Input: 0.15,-0.17,0.11,-0.12,-0.10
Output: -0.12

Input:
1.409,-2.459,-0.548,-2.452,1.262,0.577,-0.658
-0.583,-0.714,0.524,-0.946,-0.271,-0.409,-0.954
-1.071,0.808,-0.874,0.378,-2.123,-1.369,-0.391
Output: -1.369

Input: 1.9,1.1,1.4,-1.3,1.3,-1.4
Output: 1.3

Input: -0.37,0.77,1.70,-1.08,0.94,1.88
Output: 0.94

Input:
-7.59,-1.25,-4.47,2.78
-1.36,13.75,13.36,-15.06
Output: 13.36

Input: -12.622,6.969,1.486,-0.957,6.419,15.335,9.164
Output: 15.335
---
 0.514  1.915  0.525  1.514  0.528 -2.595 -2.739
 1.919  2.518 -0.451 -1.832 -1.736 -1.536  6.622
-1.528  2.193 -1.734  4.567 -0.278  2.622 -5.738
gives 1.915

 2.791 -0.821 -1.252 -3.280 -0.460  3.195
 2.200  0.914 -1.949  3.290  2.505  2.759
 1.016 -0.821  0.142 -4.923 -1.730  1.454
gives -0.821

-4.472 -0.961 -0.656 -0.734
-5.202  0.373  4.750  0.542
-4.511 -0.995 -0.493 -0.595
gives -0.961

-4.233 -4.370 -4.957  3.954 -5.746
-1.486 -1.965  0.073  1.466 -0.551
 2.040 -0.467  0.249 -0.519  2.396
gives -4.370

0.932 1.308 0.944 1.854 3.641
1.318 6.683 3.399 3.468 3.119
2.894 4.038 3.370 2.148 2.596
gives 1.308

 1.142  1.976 -2.507  0.494  2.518 -5.789  3.211
 0.751 -0.173 -2.764  0.843  4.928 -3.328  2.725
 2.891  0.626  4.669 -2.748 -4.298 -1.652 -1.547
gives 1.976

-5.557  3.882 -1.850  0.162
-4.087  5.251 -5.241  4.077
 1.155  4.142 -4.727 -1.381
gives 3.882

 2.871  2.255 -4.167 -4.385
-4.714 -1.411 -1.444 -4.572
-2.287  5.922 -3.366 -0.847
gives 2.255

-0.354 -4.458  2.109 -3.723 -6.507 -2.559 -0.878
 0.077 -0.843 -0.093 -1.131 -2.526  1.358 -2.121
-0.123 -4.495 -1.077  5.158 -0.193  0.851  0.272
gives -4.458
---
[-4.410, -5.753, -4.268, -5.186, -5.350, -3.717] ⇒ -5.350

[[-2.854, 3.484, 3.963, -2.332, -2.222, -4.114],
 [-0.842, -2.420, 4.959, 2.029, 4.099, -4.520],
 [-1.882, 3.314, 5.133, -3.007, 2.338, -1.949]] ⇒ -2.222

[0.287, 0.214, 0.089, -0.054, -3.394, -6.693] ⇒ -3.394

[4.809, -3.548, 4.580, -4.088, 2.842, -4.988] ⇒ 2.842

[[-4.245, -5.053, -0.212, 2.715, -3.733, -0.797],
 [-4.547, -5.005, 1.492, 3.667, -2.440, -0.517]] ⇒ -3.733

[2.916, -5.432, -4.090, -3.386, -3.262, 2.189] ⇒ -3.262

[6.131, -0.993, -6.502, -3.637, -2.938, -4.631] ⇒ -2.938

[[-1.077, -1.773, -4.175, 1.468, 1.187, -1.099],
 [-0.832, 6.748, 3.270, -2.049, -0.356, 0.676]] ⇒ 1.187

[-2.106, 0.672, -2.679, 3.574, 3.710, 4.921] ⇒ 3.710

[0.556, -0.039, 0.317, 6.230, 2.143, -2.147] ⇒ 2.143
---
0.893 0.141 3.143 3.450 4.492 5.379 6.070 -> 6.070
 2.506  2.068 -0.371  2.879 -4.895 -> -4.895
-0.772  1.029  2.013 -0.630 -6.135 -3.125 -> -3.125
-4.243  0.394  3.073 -4.797  6.095  2.689  1.990 -> 1.990
-5.930 -6.632  0.069 -6.087  0.524 -> 0.524
-2.491 -2.607  5.537  5.325 -0.529  1.834  0.900 -> 0.900
 2.366  5.144  0.696 -0.564 -0.059 -> -0.059
 3.800 -0.622 -3.223 -0.470 -5.597  1.645  0.321 -> 0.321
-2.714 -0.744 -3.302 -5.714 -> -5.714
 4.841  2.167 -6.319 -0.860 -1.848  4.638 -> 4.638
---
 2.878 -2.258  2.173 -1.731 -0.868 -1.107
-2.475  5.654 -1.754  3.668 -3.393 -4.300
 0.542  2.474 -4.911 -2.957  4.811  5.637
-> 0.542

-4.892  0.340 -6.280 -0.515 -2.859 -3.417
-3.741 -2.683 -2.204 -3.821 -2.041 -3.665
 2.780  3.963  4.716 -1.351  2.127 -0.261
-> 2.780

 4.152  3.764  3.738  0.955  3.688  3.808
 5.864 -5.890 -2.933 -2.603  0.213  4.906
 3.949 -3.881  3.337  0.196  2.511  1.072
-> 3.949

 1.453 -2.963 -0.158  2.968  1.273  2.150
-2.295  2.972  2.109  1.656  2.048  0.314
-1.740  4.876  4.258 -0.099  2.896 -0.580
-> -1.740

 4.514  4.124  2.513  4.704 -2.170
-5.531 -3.222 -4.035 -5.123  3.807
-3.985 -2.795 -2.674 -3.732  2.452
-> -3.985

 5.133 -2.924 -0.528  3.119 -1.825  0.118 -4.069
 2.542 -6.007  4.916  0.614 -2.740  0.395 -2.933
 4.176 -1.030  1.725  3.113 -4.322 -1.939 -3.393
-> 4.176

 3.868 -3.293  1.350  4.901 -0.803  3.386  1.110
-3.862 -4.437 -4.781  0.943 -4.174 -0.394  2.587
-4.220 -2.320  3.038  3.410  3.579 -4.078 -2.069
-> -4.220

 6.211  3.490  5.241  2.830  2.150
 4.057  3.423 -5.360  0.846 -5.999
 2.065 -0.261 -1.436  2.796 -1.432
-> 2.065
---
array([38, 95, 10, 26]) result: 38

array([[7139, 3855, 8077, 7722, 8545, 8040, 5929],
       [6070, 7691, 7029, 4112, 7110, 5320, 3056],
       [6823, 5673, 3413, 4404, 5502, 7653, 4893]]) result: 3855

array([11,  7, 85, 68]) result: 68

array([[ 36,  44,  41, -17,  19,  13, -27],
       [-16, -25, -15,  20,  -6,  -6,  23]]) result: -17

array([[250, 445, 427, 294, 794],
       [653, 424, 431, 583, 219]]) result: 294

array([-47, -12,   3,  39]) result: 3

array([7595, 8777, 7386, 1466]) result: 7595

array([27, 17, 85, 91, 42]) result: 42
